Below is a small trained network, with its code and all its weights. Each question gives an input and a target symbol and asks what happens when units are switched off, that is, made to give their printed mean instead of their output.

import numpy as np


def w(rows, s, z=0):
    codes = np.array(rows[::2]) - 128.0
    scale = np.full(codes.shape[1], s)
    scale[-1] = z or s
    return codes * scale


def norm(h):
    return h / np.sqrt((h * h).mean(-1, keepdims=True) + 1e-5)


def f(y):
    return y / 2 * (1 + np.tanh(0.7978845608 * (y + 0.044715 * y**3)))


def softmax(a):
    e = np.exp(a - a.max(-1, keepdims=True))
    return e / e.sum(-1, keepdims=True)


def log_softmax(a):
    a = a - a.max(-1, keepdims=True)
    return a - np.log(np.exp(a).sum(-1, keepdims=True))


def net(x, mask):
    ids = ['αβγεηθλμξπτφω'.index(c) for c in x.split()]
    T = len(ids)
    res = E[ids] + P[:T]
    q, k, v = (norm(res) @ M[0].T for M in (Q, K, V))
    z = softmax(np.where(np.tri(T) > 0, q @ k.T / 2**0.5, -1e9)) @ v
    res = res + np.where(mask[0], z, O[0][:, -1]) @ O[0][:, :-1]
    y = f(norm(res) @ A[0][:, :-1].T + A[0][:, -1])
    res = res + np.where(mask[1:13], y, B[0][:, -1]) @ B[0][:, :-1]
    return log_softmax(norm(res)[-1] @ U[:, :-1].T + U[:, -1])


Q, K, V, O, A, B = {}, {}, {}, {}, {}, {}
E = w([
[206,113,162,204,113,104],'α',
[98,96,116,104,180,79],'β',
[86,61,83,116,101,115],'γ',
[170,70,74,158,137,117],'ε',
[80,129,122,3,111,153],'η',
[123,83,54,120,133,111],'θ',
[140,186,90,113,169,22],'λ',
[91,158,129,128,66,115],'μ',
[93,137,84,90,142,135],'ξ',
[147,126,60,137,145,110],'π',
[44,98,146,192,139,78],'τ',
[116,100,107,144,114,186],'φ',
[106,77,221,185,61,53],'ω',
],0.022)
P = w([
[148,156,101,31,31,56],'0',
[138,160,118,43,52,83],'1',
[126,166,130,61,83,97],'2',
[99,174,115,78,120,112],'3',
[90,200,108,92,170,142],'4',
[87,222,77,98,169,162],'5',
[89,254,34,92,170,176],'6',
],0.0063)
Q[0] = w([
[81,136,129,171,147,37],'H1',
[150,137,245,144,229,118],'H1',
],0.012)
K[0] = w([
[190,1,93,197,236,109],'H1',
[183,26,153,70,58,29],'H1',
],0.007)
V[0] = w([
[60,65,214,166,82,42],'H1',
[114,2,205,138,182,180],'H1',
],0.006)
O[0] = w([
[158,231,4,115,107,160,44],'H1',
[97,129,112,78,53,41,4],'H1',
],0.012,0.0035)
A[0] = w([
[148,228,165,157,93,131,184],'N1',
[212,124,181,188,78,102,8],'N2',
[150,145,80,112,33,93,4],'N3',
[168,166,139,125,144,85,184],'N4',
[137,78,61,162,126,126,190],'N5',
[168,87,123,113,142,8,133],'N6',
[129,98,174,109,21,71,89],'N7',
[175,155,98,40,162,59,99],'N8',
[124,84,190,140,125,102,134],'N9',
[148,71,168,144,81,220,68],'N10',
[123,91,94,54,112,177,57],'N11',
[123,156,81,135,136,204,61],'N12',
],0.013,0.0033)
B[0] = w([
[166,30,139,68,117,138,148],'N1',
[38,47,4,199,151,163,138],'N2',
[71,125,194,161,161,112,162],'N3',
[220,120,75,117,50,124,141],'N4',
[147,101,161,99,95,122,255],'N5',
[114,216,180,104,87,81,196],'N6',
[175,183,134,159,134,140,178],'N7',
[130,138,134,247,254,182,193],'N8',
[89,142,212,67,209,199,171],'N9',
[115,99,136,179,169,89,198],'N10',
[160,128,89,87,143,121,243],'N11',
[127,187,132,138,82,183,149],'N12',
],0.0098,0.007)
U = w([
[179,149,118,103,39,192,172],'α',
[174,240,101,176,167,66,215],'β',
[125,103,109,92,87,72,58],'γ',
[71,212,254,87,131,66,113],'ε',
[189,90,70,64,141,25,41],'η',
[44,121,149,183,152,119,153],'θ',
[161,46,37,191,96,116,127],'λ',
[79,185,72,200,105,178,255],'μ',
[120,194,102,28,173,169,133],'ξ',
[41,156,147,183,158,132,80],'π',
[11,144,45,147,94,45,137],'τ',
[158,51,191,179,191,115,35],'φ',
[137,131,139,192,47,50,243],'ω',
],0.0096,0.0034)

Each question gives the input, a string of symbols that net reads in full, and the target symbol t.
The units are the heads (2 rows each of Q, K, V and O) and the neurons (one row each of A and B). Each row of codes is followed by its name. A weight is (code - 128) times the scale printed after its matrix; where a second scale follows, it is the last column's (O, A, B and U).
mask holds one flag per unit, heads first, then neurons. A switched-off unit (its flag False) gives its mean, the last column of its rows in O or B, instead of its output. The means were averaged over made-up inputs and are rounded, as every weight is.
A unit's drop is (log p(t) with every unit on - log p(t) with that unit switched off) / (log p(t) with every unit on - log p(t) with every unit switched off).
The circuit of an input: a set's keep is (log p(t) with only the set's units on - log p(t) with every unit switched off) / (log p(t) with every unit on - log p(t) with every unit switched off). Starting from the 12 units with the biggest drops (on a tie, the unit counted first), units are removed one at a time, each time the one whose removal leaves the highest keep (on an exact tie, the one counted first), for as long as the keep stays at least 0.8.
units of the circuit, in order: the units of the circuit, biggest drop first
unit that matters most: the unit with the biggest drop
k most important neurons: the k neurons with the biggest drops, biggest first
drop when u is switched off: that unit's drop, to one decimal
input φ μ φ, target μ: units of the circuit, in order -> H1, N12
input β ξ φ β τ, target τ: units of the circuit, in order -> H1, N8
input π φ γ θ η θ, target η: units of the circuit, in order -> H1, N3, N8
input φ ε φ γ γ, target ε: units of the circuit, in order -> H1, N6, N7
input η λ ε γ τ η θ, target μ: 2 most important neurons -> N12, N8
input ω γ θ α θ, target η: unit that matters most -> N9
input β λ γ, target λ: units of the circuit, in order -> H1, N9
input η φ ε, target ε: units of the circuit, in order -> N6, H1
input γ η μ, target α: units of the circuit, in order -> N1, H1
input β μ θ, target α: units of the circuit, in order -> H1, N12, N5
input γ τ θ, target μ: units of the circuit, in order -> H1, N8
input γ θ η η τ γ, target μ: units of the circuit, in order -> H1, N12
input α ξ τ γ μ ε, target α: 3 most important neurons -> N12, N8, N5
input θ η γ, target η: unit that matters most -> N11
input θ φ ε π, target ε: 2 most important neurons -> N6, N8
input γ τ ξ γ γ λ γ, target λ: 2 most important neurons -> N9, N6
input φ φ α, target λ: 3 most important neurons -> N2, N1, N4
input λ η λ φ γ τ, target τ: 2 most important neurons -> N8, N9
input γ γ γ μ γ γ, target α: 4 most important neurons -> N12, N5, N8, N10
input μ γ φ λ π θ γ, target φ: most important neuron -> N6
input ω φ γ α, target λ: drop when N1 is switched off -> 0.2
input η γ β λ π θ, target φ: drop when H1 is switched off -> 2.5
input θ γ γ γ π γ γ, target φ: drop when N1 is switched off -> 0.0
